Below are the code and all the weights of a small trained network. Each question names an input and a target symbol and asks about switching units off, where a switched-off unit gives its printed mean instead of its output.

import numpy as np


def w(rows, s, z=0):
    codes = np.array(rows[::2]) - 128.0
    scale = np.full(codes.shape[1], s)
    scale[-1] = z or s
    return codes * scale


def norm(h):
    return h / np.sqrt((h * h).mean(-1, keepdims=True) + 1e-5)


def f(y):
    return y / 2 * (1 + np.tanh(0.7978845608 * (y + 0.044715 * y**3)))


def softmax(a):
    e = np.exp(a - a.max(-1, keepdims=True))
    return e / e.sum(-1, keepdims=True)


def log_softmax(a):
    a = a - a.max(-1, keepdims=True)
    return a - np.log(np.exp(a).sum(-1, keepdims=True))


def net(x, mask):
    ids = ['γθλμσφ'.index(c) for c in x.split()]
    T = len(ids)
    res = E[ids] + P[:T]
    u = 0
    for l in range(3):
        q, k, v = (norm(res) @ M[l].T for M in (Q, K, V))
        z = softmax(np.where(np.tri(T) > 0, q @ k.T / 3**0.5, -1e9)) @ v
        res = res + np.where(mask[u], z, O[l][:, -1]) @ O[l][:, :-1]
        u += 1
        y = f(norm(res) @ A[l][:, :-1].T + A[l][:, -1])
        res = res + np.where(mask[u : u + 8], y, B[l][:, -1]) @ B[l][:, :-1]
        u += 8
    return log_softmax(norm(res)[-1] @ U[:, :-1].T + U[:, -1])


Q, K, V, O, A, B = {}, {}, {}, {}, {}, {}
E = w([
[115,210,107,117,4,191,107,176,148,180,131,90],'γ',
[131,61,149,144,70,167,137,71,207,143,112,103],'θ',
[72,108,149,143,197,228,146,115,137,123,123,93],'λ',
[61,170,229,146,87,88,139,144,52,138,70,122],'μ',
[134,149,179,50,117,26,142,159,79,131,189,95],'σ',
[126,69,71,114,208,124,132,133,158,143,192,146],'φ',
],0.023)
P = w([
[135,173,146,9,143,144,152,137,193,157,135,155],'0',
[79,96,74,139,96,119,97,103,141,96,160,169],'1',
[109,110,98,126,106,129,121,109,127,80,139,145],'2',
[131,122,86,121,117,138,123,106,105,71,121,140],'3',
[148,124,82,114,128,139,108,106,97,75,102,134],'4',
[167,127,65,105,142,145,94,101,88,75,83,125],'5',
],0.015)
Q[0] = w([
[54,116,115,102,9,142,120,207,28,211,182,105],'L0H0',
[28,122,139,253,123,184,101,87,110,53,111,149],'L0H0',
[34,23,14,147,47,128,43,79,155,18,219,104],'L0H0',
],0.0032)
K[0] = w([
[58,249,112,82,82,85,93,220,203,186,103,72],'L0H0',
[85,89,184,193,154,180,39,79,108,189,96,83],'L0H0',
[67,132,93,29,115,126,187,46,254,188,157,214],'L0H0',
],0.0039)
V[0] = w([
[235,22,23,123,152,146,107,76,254,99,186,117],'L0H0',
[53,101,189,128,238,199,141,115,163,155,5,136],'L0H0',
[105,224,81,182,13,148,136,27,246,87,108,143],'L0H0',
],0.0046)
O[0] = w([
[91,157,139,128,95,79,146,174,130,167,93,64,248],'L0H0',
[153,181,174,99,121,131,165,56,80,169,150,166,217],'L0H0',
[146,143,118,101,247,74,66,86,78,107,133,172,252],'L0H0',
],0.012,0.0025)
A[0] = w([
[116,89,112,156,134,62,141,122,147,152,77,48,85],'L0N0',
[156,99,64,198,119,122,88,255,158,95,166,93,58],'L0N1',
[130,132,115,234,10,171,98,113,141,139,135,120,125],'L0N2',
[76,215,184,170,118,42,107,183,73,149,100,153,21],'L0N3',
[107,78,153,172,118,150,134,88,126,106,89,124,104],'L0N4',
[129,121,124,187,69,172,155,128,124,133,187,98,43],'L0N5',
[133,18,65,191,170,154,140,78,192,105,154,169,92],'L0N6',
[67,71,133,218,220,148,94,179,136,88,88,130,2],'L0N7',
],0.0092,0.0035)
B[0] = w([
[197,128,32,136,102,232,48,146,116,86,112,184,253],'L0N0',
[108,23,101,167,187,138,108,79,61,101,36,216,221],'L0N1',
[25,105,205,115,141,63,248,57,232,143,204,32,205],'L0N2',
[35,120,111,89,79,113,181,136,230,194,236,47,181],'L0N3',
[99,90,54,105,89,125,103,186,87,56,162,143,234],'L0N4',
[172,217,131,101,160,137,119,208,163,129,136,67,127],'L0N5',
[88,187,172,91,53,125,104,166,204,79,244,87,223],'L0N6',
[51,165,199,82,52,149,205,141,252,145,255,94,154],'L0N7',
],0.0078,0.0042)
Q[1] = w([
[255,148,169,215,171,123,198,153,158,188,168,140],'L1H0',
[174,114,142,107,181,178,146,104,160,121,102,77],'L1H0',
[182,102,107,84,120,114,133,108,154,83,103,153],'L1H0',
],0.0079)
K[1] = w([
[180,72,46,254,126,160,117,125,32,74,159,33],'L1H0',
[23,159,173,10,155,221,238,88,165,200,183,83],'L1H0',
[93,168,30,72,162,145,77,117,159,151,79,88],'L1H0',
],0.0048)
V[1] = w([
[200,130,168,37,181,2,46,100,105,61,70,139],'L1H0',
[196,178,180,132,151,234,160,157,134,19,238,109],'L1H0',
[13,136,93,103,113,88,133,94,172,94,154,101],'L1H0',
],0.0056)
O[1] = w([
[128,119,232,102,164,145,106,94,202,128,112,47,160],'L1H0',
[77,94,172,205,78,52,29,167,229,102,93,121,149],'L1H0',
[166,187,188,122,2,18,147,94,169,76,97,79,255],'L1H0',
],0.011,0.0037)
A[1] = w([
[184,113,127,193,156,170,110,118,81,111,2,167,35],'L1N0',
[104,145,107,171,149,133,70,106,80,74,36,149,193],'L1N1',
[143,94,100,143,114,92,103,92,156,105,172,148,182],'L1N2',
[118,135,121,132,89,158,137,158,150,100,155,141,102],'L1N3',
[149,165,123,119,135,102,119,188,63,123,186,129,111],'L1N4',
[105,162,120,128,108,110,186,123,97,150,141,79,5],'L1N5',
[145,109,145,116,108,136,137,169,153,110,70,84,120],'L1N6',
[103,115,88,197,116,143,76,139,75,100,108,147,18],'L1N7',
],0.014,0.0026)
B[1] = w([
[253,93,138,128,175,111,114,125,208,97,200,149,155],'L1N0',
[157,119,75,127,100,67,104,177,96,91,75,161,215],'L1N1',
[90,166,156,122,134,148,174,146,123,138,79,118,254],'L1N2',
[106,143,135,111,128,104,163,76,134,99,106,131,204],'L1N3',
[86,162,105,73,137,126,164,127,213,130,125,103,155],'L1N4',
[176,95,124,86,152,133,141,100,171,116,128,68,201],'L1N5',
[83,126,166,143,184,80,120,83,73,124,139,130,177],'L1N6',
[192,117,119,136,75,86,122,137,96,94,83,126,176],'L1N7',
],0.014,0.0076)
Q[2] = w([
[129,141,122,231,144,171,171,160,59,248,154,139],'L2H0',
[136,101,122,138,149,111,86,163,133,145,126,149],'L2H0',
[207,75,127,154,118,115,169,170,83,147,177,141],'L2H0',
],0.011)
K[2] = w([
[132,133,85,151,44,112,164,153,140,2,167,63],'L2H0',
[69,96,169,116,110,150,116,132,74,133,120,134],'L2H0',
[80,124,119,179,144,121,70,164,127,122,82,145],'L2H0',
],0.011)
V[2] = w([
[107,164,90,89,117,42,123,173,159,115,79,37],'L2H0',
[142,1,126,124,117,81,204,137,112,89,89,152],'L2H0',
[234,104,50,45,129,119,61,100,192,112,106,167],'L2H0',
],0.0091)
O[2] = w([
[123,182,179,132,105,252,133,209,91,94,117,59,117],'L2H0',
[188,235,193,195,23,58,88,133,137,110,183,87,2],'L2H0',
[91,231,23,101,162,169,107,78,83,90,191,100,217],'L2H0',
],0.012,0.0051)
A[2] = w([
[131,116,183,118,100,98,124,69,133,128,110,112,129],'L2N0',
[164,99,136,95,134,89,157,144,185,192,100,187,136],'L2N1',
[107,110,82,79,195,90,115,68,118,124,143,140,98],'L2N2',
[249,138,178,126,180,105,68,115,180,121,153,135,201],'L2N3',
[112,177,156,128,115,75,217,100,209,193,169,108,255],'L2N4',
[177,158,110,96,211,107,178,145,96,127,170,155,129],'L2N5',
[90,119,182,129,79,96,132,171,137,215,108,162,109],'L2N6',
[163,117,103,125,100,134,111,85,141,116,165,166,82],'L2N7',
],0.014,0.0043)
B[2] = w([
[89,154,68,92,134,165,67,193,83,121,60,133,177],'L2N0',
[153,169,130,49,101,134,230,38,153,239,198,139,177],'L2N1',
[62,128,162,101,95,146,70,56,144,91,67,120,254],'L2N2',
[77,176,159,242,184,198,76,26,215,120,183,30,153],'L2N3',
[195,124,215,242,201,178,126,99,184,148,255,93,228],'L2N4',
[41,175,147,145,115,160,97,93,117,142,151,54,175],'L2N5',
[108,159,200,82,164,128,154,37,148,198,83,45,172],'L2N6',
[68,117,80,150,190,132,86,58,77,86,196,48,142],'L2N7',
],0.0099,0.014)
U = w([
[64,154,93,108,107,133,154,142,28,141,66,115,171],'γ',
[74,155,167,132,162,197,146,95,154,165,182,66,254],'θ',
[171,97,125,143,142,120,206,104,135,188,142,132,100],'λ',
[138,144,104,253,168,98,60,111,118,111,172,135,85],'μ',
[134,131,215,200,118,155,100,187,119,147,116,98,2],'σ',
[167,195,89,171,115,154,214,143,59,155,192,69,86],'φ',
],0.0075,0.00073)

Each question gives the input, a string of symbols that net reads in full, and the target symbol t.
The units are the heads (3 rows each of Q, K, V and O) and the neurons (one row each of A and B). Each row of codes is followed by its name. A weight is (code - 128) times the scale printed after its matrix; where a second scale follows, it is the last column's (O, A, B and U).
mask holds one flag per unit, layer by layer, with each layer's heads first. A switched-off unit (its flag False) gives its mean, the last column of its rows in O or B, instead of its output. The means were averaged over made-up inputs and are rounded, as every weight is.
A unit's drop is (log p(t) with every unit on - log p(t) with that unit switched off) / (log p(t) with every unit on - log p(t) with every unit switched off).
The circuit of an input: a set's keep is (log p(t) with only the set's units on - log p(t) with every unit switched off) / (log p(t) with every unit on - log p(t) with every unit switched off). Starting from the 12 units with the biggest drops (on a tie, the unit counted first), units are removed one at a time, each time the one whose removal leaves the highest keep (on an exact tie, the one counted first), for as long as the keep stays at least 0.8.
units of the circuit, in order: the units of the circuit, biggest drop first
most important unit: the unit with the biggest drop
k most important neurons: the k neurons with the biggest drops, biggest first
top k neurons in layer l: the k neurons of layer l with the biggest drops, biggest first
drop when u is switched off: that unit's drop, to one decimal
input θ σ μ φ φ, target γ: most important unit	L0H0
input θ λ θ σ φ θ, target μ: 3 most important neurons	L0N0; L1N0; L0N6
input φ φ μ, target φ: units of the circuit, in order	L2H0; L2N2
input σ φ λ θ λ σ, target σ: units of the circuit, in order	L2H0; L0H0
input φ θ φ γ, target φ: units of the circuit, in order	L1H0; L2N2
input φ φ μ λ, target φ: units of the circuit, in order	L2H0; L2N2
input θ λ μ γ μ γ, target γ: top 2 neurons in layer 1	L1N0; L1N5
input γ θ φ, target γ: units of the circuit, in order	L0H0; L2N4; L0N1
input σ θ λ σ, target γ: units of the circuit, in order	L0H0; L0N1; L2N4
input σ φ γ λ, target σ: units of the circuit, in order	L2H0; L0H0; L1H0; L1N6
input μ μ θ γ λ μ, target μ: units of the circuit, in order	L0H0; L1N0; L1N1
input μ μ μ σ, target μ: units of the circuit, in order	L0H0; L2H0
input γ θ σ γ, target γ: 2 most important neurons	L0N2; L0N1
input λ φ θ γ φ, target λ: top neuron in layer 2	L2N1
input λ λ γ θ θ, target γ: 3 most important neurons	L2N4; L0N4; L1N2
input λ γ φ θ σ, target λ: top 3 neurons in layer 0	L0N0; L0N1; L0N2
input φ φ σ φ, target μ: 2 most important neurons	L0N1; L0N0
input μ θ μ, target μ: 3 most important neurons	L0N2; L0N6; L0N7
input φ γ γ φ, target φ: top 2 neurons in layer 2	L2N2; L2N0
input φ γ λ λ φ σ, target φ: units of the circuit, in order	L2H0
input λ λ σ σ σ, target μ: top 2 neurons in layer 0	L0N1; L0N6
input φ γ γ φ λ γ, target μ: 2 most important neurons	L0N1; L1N0
input μ σ λ σ, target γ: top 2 neurons in layer 2	L2N4; L2N2
input λ γ σ γ σ λ, target λ: 3 most important neurons	L0N0; L2N1; L0N1
input φ γ φ φ φ, target μ: 2 most important neurons	L0N1; L1N0
input σ λ λ, target γ: top 2 neurons in layer 0	L0N1; L0N0
input λ θ θ λ λ, target λ: top 3 neurons in layer 1	L1N1; L1N0; L1N5
input σ γ λ λ λ θ, target σ: most important unit	L1H0
input λ γ θ φ θ, target λ: top 2 neurons in layer 1	L1N0; L1N5
input γ γ θ σ θ, target γ: drop when L0H0 is switched off	1.0
